M = [714 810 859 588 344 276 128 314 401]
M[0]: 714
M[3]: 588
M[4]: 344
M[5]: 276

x =
35,-8,-47,28,-36,21,1
7,21,31,-4,26,52,3
-7,-9,-43,-5,-24,-24,23
25,20,-18,-23,11,45,-28
-7,32,-6,4,-32,-48,-26
-19,-6,39,-2,15,6,-27
-4,0,3,24,-4,-25,-10
25,-33,-32,5,-12,23,-37
-3,20,13,-6,30,22,76
59,-3,-25,-5,-7,58,26
Rows and columns are counted from 0.
row 0 col 0 = 35
row 3 col 5 = 45
row 6 col 5 = -25
row 7 col 1 = -33
row 7 col 6 = -37
row 3 col 0 = 25
row 8 col 6 = 76
row 4 col 5 = -48
row 4 col 4 = -32
row 3 col 4 = 11
row 0 col 5 = 21
row 9 col 4 = -7
row 1 col 6 = 3
row 8 col 1 = 20
row 1 col 4 = 26
row 9 col 1 = -3
row 7 col 0 = 25
row 9 col 3 = -5
row 6 col 6 = -10
row 1 col 5 = 52
row 4 col 6 = -26
row 5 col 1 = -6
row 6 col 3 = 24
row 6 col 1 = 0
row 0 col 4 = -36
row 2 col 5 = -24

X =
[ -4.1  -7.9 -11.9  -6.7  -4.9  -8.0  -4.7  -1.8   3.5   2.3   8.4   7.3
  18.0   6.9]
X[-14] -> -4.1
X[-3] -> 7.3
X[1] -> -7.9
X[2] -> -11.9
X[9] -> 2.3
X[6] -> -4.7
X[-9] -> -8.0

m = [0, 15, -30, 29, -8, 76, -3]
m[0] => 0
m[1] => 15
m[4] => -8

W =
[[543 583 450 576 554 529 556 536 652 462 756 493]
 [570 509 510 473 532 602 598 568 615 576 414 539]
 [449 507 570 540 573 589 485 583 496 592 428 176]
 [586 511 466 538 622 572 558 529 563 560 569 608]
 [455 624 594 689 526 474 633 596 604 553 516 440]
 [693 534 640 568 572 582 468 566 484 475 769 642]
 [671 543 562 526 552 655 606 555 538 535 539 471]
 [507 544 569 514 584 590 510 587 584 573 609 511]]
W[0, 0] => 543
W[5, 3] => 568
W[6, 2] => 562
W[:, 9] => [462, 576, 592, 560, 553, 475, 535, 573]
W[2, 6] => 485
W[2] => [449, 507, 570, 540, 573, 589, 485, 583, 496, 592, 428, 176]
W[0, 11] => 493
W[4, 7] => 596
W[7, 11] => 511
W[7, 10] => 609
W[0, 2] => 450
W[2, 7] => 583
W[6] => [671, 543, 562, 526, 552, 655, 606, 555, 538, 535, 539, 471]
W[1, 1] => 509
W[1, 2] => 510
W[1, 9] => 576
W[7, 9] => 573
W[:, 0] => [543, 570, 449, 586, 455, 693, 671, 507]
W[4] => [455, 624, 594, 689, 526, 474, 633, 596, 604, 553, 516, 440]
W[5, 9] => 475
W[:, 3] => [576, 473, 540, 538, 689, 568, 526, 514]
W[7, 4] => 584
W[0, 9] => 462
W[3, 8] => 563
W[3, 11] => 608
W[6, 5] => 655
W[2, 0] => 449
W[2, 3] => 540
W[2, 1] => 507
W[5, 1] => 534
W[4, 4] => 526
W[1] => [570, 509, 510, 473, 532, 602, 598, 568, 615, 576, 414, 539]
W[:, 10] => [756, 414, 428, 569, 516, 769, 539, 609]
W[4, 0] => 455

B = [-113, -37, 102, 646, -42, 233, 510, -83, -162, -88, -371, -135, -504]
B[0] = -113
B[-7] = 510
B[12] = -504
B[-12] = -37
B[-9] = -42
B[3] = 646
B[-5] = -162
B[-3] = -371

arr =
[[  1 -13  35 -51  38 -32 -38 -13]
 [ -9  90   0 -36  -2  11   8  16]
 [-37   3 -15 -18   9 -35  27 -75]
 [ 11  51  15  -4  -5 -37  26 -54]]
Rows and columns are counted from 0.
row 0 col 0 -> 1
row 3 col 0 -> 11
row 2 col 5 -> -35
row 2 col 1 -> 3
row 2 col 3 -> -18
row 3 col 6 -> 26
row 3 col 2 -> 15
row 2 col 6 -> 27
row 0 col 2 -> 35
row 1 col 3 -> -36
row 0 col 4 -> 38
row 1 col 0 -> -9
row 3 col 1 -> 51

a =
[[-66 -21  21  30  35   2]
 [ 12   4  22 -30 -29   8]]
a[0,0] -> -66
a[1,4] -> -29
a[0] -> [-66, -21, 21, 30, 35, 2]
a[0,1] -> -21
a[0,4] -> 35

data = ((40, 47, 27, 27, 26, 52, 44, 39, 36, 46, 52, 69, 65), (57, 28, 37, 22, 41, 51, 33, 49, 61, 31, 22, 7, 47), (26, 56, 58, 50, 42, 22, 45, 54, 28, 66, 27, 55, 25), (19, 23, 47, 60, 37, 36, 21, 35, 44, 32, 39, 54, 15), (59, 41, 36, 36, 31, 80, 48, 37, 31, 45, 55, 46, 56))
Indices start at 0.
(0, 0): 40
(0, 8): 36
(4, 1): 41
(3, 9): 32
(0, 12): 65
(1, 8): 61
(1, 9): 31
(1, 12): 47
(2, 11): 55
(4, 6): 48
(3, 7): 35
(0, 1): 47
(3, 6): 21
(2, 2): 58
(2, 7): 54
(1, 4): 41
(4, 9): 45
(4, 2): 36
(3, 10): 39
(0, 6): 44
(3, 1): 23
(2, 6): 45
(1, 5): 51
(1, 3): 22
(2, 8): 28
(0, 3): 27
(4, 11): 46
(3, 2): 47

A =
[[ 0.68 -0.64  0.96 -1.68]
 [-1.13 -1.15  1.44  1.27]
 [-0.40 -1.43  1.48 -0.20]
 [ 0.00  1.96  0.89 -0.14]]
A[0][0] -> 0.68
A[2][2] -> 1.48
A[3][0] -> 0.00
A[2][3] -> -0.20
A[3] -> [0.00, 1.96, 0.89, -0.14]
A[3][1] -> 1.96
A[:, 0] -> [0.68, -1.13, -0.40, 0.00]
A[1][0] -> -1.13
A[:, 1] -> [-0.64, -1.15, -1.43, 1.96]
A[1][2] -> 1.44

grid =
0.24	-0.10	-0.09	-0.23	-0.08	-0.10	-0.06
0.14	-0.10	-0.08	-0.20	-0.06	-0.10	-0.07
0.22	-0.10	-0.08	-0.16	-0.07	-0.10	-0.09
0.25	-0.10	-0.09	-0.21	-0.09	-0.10	-0.06
0.24	-0.10	-0.09	-0.23	-0.09	-0.10	-0.06
0.07	-0.10	-0.09	-0.02	-0.07	-0.10	-0.09
0.05	-0.10	-0.09	-0.10	-0.08	-0.10	-0.07
0.20	-0.10	-0.08	-0.19	-0.07	-0.10	-0.08
0.07	-0.10	-0.09	-0.14	-0.08	-0.10	-0.08
0.23	-0.10	-0.09	-0.14	-0.07	-0.10	-0.07
0.20	-0.10	-0.09	-0.14	-0.07	-0.10	-0.07
0.13	-0.10	-0.08	-0.20	-0.06	-0.10	-0.07
grid[-12, 0] -> 0.24
grid[-10, 1] -> -0.10
grid[3, -7] -> 0.25
grid[-7, 3] -> -0.02
grid[-2, 0] -> 0.20
grid[-12] -> [0.24, -0.10, -0.09, -0.23, -0.08, -0.10, -0.06]
grid[6, 5] -> -0.10
grid[-2, 4] -> -0.07
grid[-5] -> [0.20, -0.10, -0.08, -0.19, -0.07, -0.10, -0.08]
grid[1] -> [0.14, -0.10, -0.08, -0.20, -0.06, -0.10, -0.07]
grid[6, -6] -> -0.10
grid[7, 5] -> -0.10
grid[-6, 0] -> 0.05
grid[-1, -2] -> -0.10
grid[11, -6] -> -0.10
grid[-11, -4] -> -0.20
grid[1, -1] -> -0.07
grid[-8] -> [0.24, -0.10, -0.09, -0.23, -0.09, -0.10, -0.06]
grid[-7, -1] -> -0.09
grid[-8, 4] -> -0.09
grid[-2, 2] -> -0.09
grid[-7, -7] -> 0.07
grid[3, -4] -> -0.21
grid[-1, -4] -> -0.20
grid[-2] -> [0.20, -0.10, -0.09, -0.14, -0.07, -0.10, -0.07]
grid[-4, -4] -> -0.14
grid[-6] -> [0.05, -0.10, -0.09, -0.10, -0.08, -0.10, -0.07]
grid[-9] -> [0.25, -0.10, -0.09, -0.21, -0.09, -0.10, -0.06]
